Below are the code and all the weights of a small trained network. Each question names an input and a class and asks about switching units off, where a switched-off unit gives its printed mean instead of its output.

import numpy as np


def w(rows, s, z=0):
    codes = np.array(rows[::2]) - 128.0
    scale = np.full(codes.shape[1], s)
    scale[-1] = z or s
    return codes * scale


def f(y):
    return y / 2 * (1 + np.tanh(0.7978845608 * (y + 0.044715 * y**3)))


def log_softmax(a):
    a = a - a.max(-1, keepdims=True)
    return a - np.log(np.exp(a).sum(-1, keepdims=True))


def net(x, mask):
    res = np.array(x, float).reshape(1, 6) / 4 @ E
    y = f(res @ A[0][:, :-1].T + A[0][:, -1])
    res = res + np.where(mask, y, B[0][:, -1]) @ B[0][:, :-1]
    return log_softmax(res[-1] @ U[:, :-1].T + U[:, -1])


A, B = {}, {}
E = w([
[128,133,121,126,131],'x0',
[167,254,146,55,17],'x1',
[110,129,122,89,142],'x2',
[123,115,141,118,122],'x3',
[6,100,39,165,20],'x4',
[231,26,38,59,86],'x5',
],0.0083)
A[0] = w([
[194,168,144,132,223,203],'n1',
[228,42,16,56,100,191],'n2',
[41,127,31,186,62,190],'n3',
[135,115,87,113,76,113],'n4',
[73,224,194,160,125,195],'n5',
[169,76,114,138,154,129],'n6',
[43,117,33,158,60,183],'n7',
[56,189,170,184,176,222],'n8',
[78,167,131,171,160,172],'n9',
[217,152,193,103,207,229],'n10',
[225,138,157,58,111,160],'n11',
[169,244,155,57,1,197],'n12',
[95,10,104,208,241,254],'n13',
],0.0091,0.01)
B[0] = w([
[123,138,144,177,176,194],'n1',
[179,73,47,178,110,235],'n2',
[95,98,147,97,66,227],'n3',
[141,125,121,98,89,150],'n4',
[93,197,190,154,101,209],'n5',
[126,104,107,157,136,150],'n6',
[104,83,117,74,30,222],'n7',
[75,125,212,77,144,212],'n8',
[110,133,176,96,127,171],'n9',
[158,159,131,209,245,218],'n10',
[183,152,100,166,148,189],'n11',
[174,216,99,114,74,247],'n12',
[80,42,142,145,173,246],'n13',
],0.012,0.016)
U = w([
[64,130,208,158,228,223],'0',
[54,63,228,69,106,186],'1',
[147,255,207,157,152,116],'2',
[72,213,166,83,37,2],'3',
[155,60,82,203,191,177],'4',
[79,35,45,137,90,142],'5',
[227,185,55,165,145,113],'6',
[174,135,49,73,32,41],'7',
],0.0068,0.00089)

Each question gives the input, the list of numbers given to net, and the class t.
The units are the neurons (one row each of A and B). Each row of codes is followed by its name. A weight is (code - 128) times the scale printed after its matrix; where a second scale follows, it is the last column's (A, B and U).
mask holds one flag per neuron, in row order. A switched-off neuron (its flag False) gives its mean, the last column of its row in B, instead of its output. The means were averaged over made-up inputs and are rounded, as every weight is.
A unit's drop is (log p(t) with every unit on - log p(t) with that unit switched off) / (log p(t) with every unit on - log p(t) with every unit switched off).
The circuit of an input: a set's keep is (log p(t) with only the set's units on - log p(t) with every unit switched off) / (log p(t) with every unit on - log p(t) with every unit switched off). Starting from the 12 units with the biggest drops (on a tie, the unit counted first), units are removed one at a time, each time the one whose removal leaves the highest keep (on an exact tie, the one counted first), for as long as the keep stays at least 0.8.
units of the circuit, in order: the units of the circuit, biggest drop first
unit that matters most: the unit with the biggest drop
k most important neurons: the k neurons with the biggest drops, biggest first
drop of u: that unit's drop, to one decimal
input [-2,1,8,0,-2,-3], class 2: unit that matters most : n13
input [1,5,8,-6,0,4], class 6: 3 most important neurons : (n7, n3, n11)
input [2,0,0,8,0,-1], class 0: units of the circuit, in order : (n7, n12)
input [-2,0,-4,-4,-5,-2], class 0: units of the circuit, in order : (n12, n10)
input [6,8,8,0,-2,1], class 6: units of the circuit, in order : (n8, n11)
input [5,0,3,2,-8,1], class 4: units of the circuit, in order : (n12, n5, n8)
input [8,4,0,-6,0,8], class 6: units of the circuit, in order : (n11, n3)
input [3,1,-5,-7,7,1], class 7: units of the circuit, in order : (n13, n7)
input [2,1,4,-3,2,2], class 7: units of the circuit, in order : (n13, n10, n8)
input [-3,2,-6,-6,3,1], class 7: 2 most important neurons : (n8, n5)
input [-4,2,7,-5,-7,8], class 6: 2 most important neurons : (n13, n11)
input [-3,-6,-8,3,2,-3], class 1: drop of n10 : 0.1
input [0,2,3,5,2,-1], class 3: drop of n13 : 0.3
input [1,-1,-2,-8,-8,2], class 4: drop of n12 : 0.2
input [-8,-5,5,0,7,-1], class 1: unit that matters most : n2
